Below are the code and all the weights of a small trained network. Each question names an input and a class and asks about switching units off, where a switched-off unit gives its printed mean instead of its output.

import numpy as np


def w(rows, s, z=0):
    codes = np.array(rows[::2]) - 128.0
    scale = np.full(codes.shape[1], s)
    scale[-1] = z or s
    return codes * scale


def norm(h):
    return h / np.sqrt((h * h).mean(-1, keepdims=True) + 1e-5)


def f(y):
    return y / 2 * (1 + np.tanh(0.7978845608 * (y + 0.044715 * y**3)))


def log_softmax(a):
    a = a - a.max(-1, keepdims=True)
    return a - np.log(np.exp(a).sum(-1, keepdims=True))


def net(x, mask):
    res = np.array(x, float).reshape(1, 5) / 4 @ E
    u = 0
    for l in range(3):
        y = f(norm(res) @ A[l][:, :-1].T + A[l][:, -1])
        res = res + np.where(mask[u : u + 11], y, B[l][:, -1]) @ B[l][:, :-1]
        u += 11
    return log_softmax(norm(res)[-1] @ U[:, :-1].T + U[:, -1])


A, B = {}, {}
E = w([
[121,129,127,132,125],'x0',
[144,36,46,119,115],'x1',
[51,78,139,4,147],'x2',
[145,122,132,117,128],'x3',
[108,68,203,161,127],'x4',
],0.013)
A[0] = w([
[73,116,147,68,133,30],'L0N0',
[101,121,130,98,128,49],'L0N1',
[120,129,103,107,113,116],'L0N2',
[133,32,91,165,118,79],'L0N3',
[164,92,173,245,141,156],'L0N4',
[118,179,212,108,138,85],'L0N5',
[123,191,54,71,122,2],'L0N6',
[79,4,239,175,120,28],'L0N7',
[111,35,64,132,140,21],'L0N8',
[64,69,185,78,139,64],'L0N9',
[112,194,219,111,148,102],'L0N10',
],0.019,0.0026)
B[0] = w([
[164,102,140,108,68,200],'L0N0',
[132,126,142,120,99,152],'L0N1',
[86,163,150,109,101,148],'L0N2',
[69,110,124,194,124,209],'L0N3',
[214,132,121,151,106,241],'L0N4',
[58,100,132,161,132,200],'L0N5',
[152,197,121,103,215,201],'L0N6',
[111,208,146,87,254,245],'L0N7',
[64,70,141,154,151,217],'L0N8',
[192,122,152,109,46,226],'L0N9',
[71,61,108,162,164,217],'L0N10',
],0.036,0.012)
A[1] = w([
[58,85,135,187,123,121],'L1N0',
[95,192,44,100,134,6],'L1N1',
[78,92,141,180,130,47],'L1N2',
[106,79,83,145,135,72],'L1N3',
[112,205,94,88,177,40],'L1N4',
[115,120,89,118,106,32],'L1N5',
[162,101,156,2,49,63],'L1N6',
[52,97,116,187,121,48],'L1N7',
[183,89,104,126,151,61],'L1N8',
[229,145,109,191,103,194],'L1N9',
[213,141,125,182,88,126],'L1N10',
],0.021,0.0019)
B[1] = w([
[83,81,110,187,174,246],'L1N0',
[114,176,186,62,153,156],'L1N1',
[129,53,99,142,174,217],'L1N2',
[68,123,173,129,130,175],'L1N3',
[179,158,190,90,184,206],'L1N4',
[109,102,142,108,127,122],'L1N5',
[147,167,72,107,3,216],'L1N6',
[78,61,161,169,166,232],'L1N7',
[101,136,134,108,90,147],'L1N8',
[90,161,110,108,30,216],'L1N9',
[113,119,51,72,65,194],'L1N10',
],0.03,0.012)
A[2] = w([
[208,177,177,46,229,93],'L2N0',
[197,237,79,129,252,52],'L2N1',
[169,116,120,113,77,63],'L2N2',
[164,108,193,153,181,2],'L2N3',
[146,125,128,107,178,116],'L2N4',
[141,175,137,117,158,6],'L2N5',
[172,195,177,38,251,193],'L2N6',
[139,121,121,110,141,115],'L2N7',
[142,151,132,122,128,57],'L2N8',
[192,103,101,104,73,80],'L2N9',
[218,126,114,157,85,50],'L2N10',
],0.017,0.002)
B[2] = w([
[211,140,78,63,180,231],'L2N0',
[237,195,153,175,179,218],'L2N1',
[145,133,122,186,85,164],'L2N2',
[118,90,61,45,127,175],'L2N3',
[154,109,190,108,103,156],'L2N4',
[176,94,189,90,148,151],'L2N5',
[101,251,154,115,117,254],'L2N6',
[138,125,164,138,115,128],'L2N7',
[137,116,162,154,124,131],'L2N8',
[149,126,117,202,69,176],'L2N9',
[119,65,128,123,88,155],'L2N10',
],0.028,0.013)
U = w([
[11,32,102,158,218,125],'0',
[140,128,58,94,14,223],'1',
[167,229,124,83,239,5],'2',
],0.012,0.0013)

Each question gives the input, the list of numbers given to net, and the class t.
The units are the neurons (one row each of A and B). Each row of codes is followed by its name. A weight is (code - 128) times the scale printed after its matrix; where a second scale follows, it is the last column's (A, B and U).
mask holds one flag per neuron, layer by layer. A switched-off neuron (its flag False) gives its mean, the last column of its row in B, instead of its output. The means were averaged over made-up inputs and are rounded, as every weight is.
A unit's drop is (log p(t) with every unit on - log p(t) with that unit switched off) / (log p(t) with every unit on - log p(t) with every unit switched off).
The circuit of an input: a set's keep is (log p(t) with only the set's units on - log p(t) with every unit switched off) / (log p(t) with every unit on - log p(t) with every unit switched off). Starting from the 12 units with the biggest drops (on a tie, the unit counted first), units are removed one at a time, each time the one whose removal leaves the highest keep (on an exact tie, the one counted first), for as long as the keep stays at least 0.8.
units of the circuit, in order: the units of the circuit, biggest drop first
k most important neurons: the k neurons with the biggest drops, biggest first
k most important neurons of layer l: the k neurons of layer l with the biggest drops, biggest first
drop of u: that unit's drop, to one decimal
input [5,-8,-6,-6,5], class 0: units of the circuit, in order	[L0N10]
input [-7,-4,-6,-6,6], class 1: units of the circuit, in order	[L0N4; L1N9]
input [0,0,3,0,3], class 1: 3 most important neurons	[L0N9; L0N0; L1N6]
input [-3,6,8,5,5], class 1: 4 most important neurons	[L0N9; L0N10; L0N0; L0N5]
input [8,-4,-3,-4,-4], class 0: 2 most important neurons	[L0N7; L0N10]
input [7,-3,3,-6,-3], class 0: 3 most important neurons	[L0N10; L0N7; L0N5]
input [-5,-6,-5,5,6], class 0: 2 most important neurons	[L0N10; L0N5]
input [-2,6,5,-4,7], class 2: 2 most important neurons of layer 0	[L0N7; L0N10]
input [0,8,1,3,-6], class 0: 2 most important neurons of layer 0	[L0N8; L0N7]
input [4,-6,7,-8,2], class 1: 2 most important neurons	[L0N9; L0N0]
input [3,-6,-5,-3,-1], class 0: drop of L0N10	0.2
input [7,5,5,-2,8], class 2: drop of L0N7	2.5
input [-8,-4,-6,8,-3], class 1: drop of L0N8	0.1
input [-4,-1,-5,-4,-4], class 1: most important neuron	[L0N7]
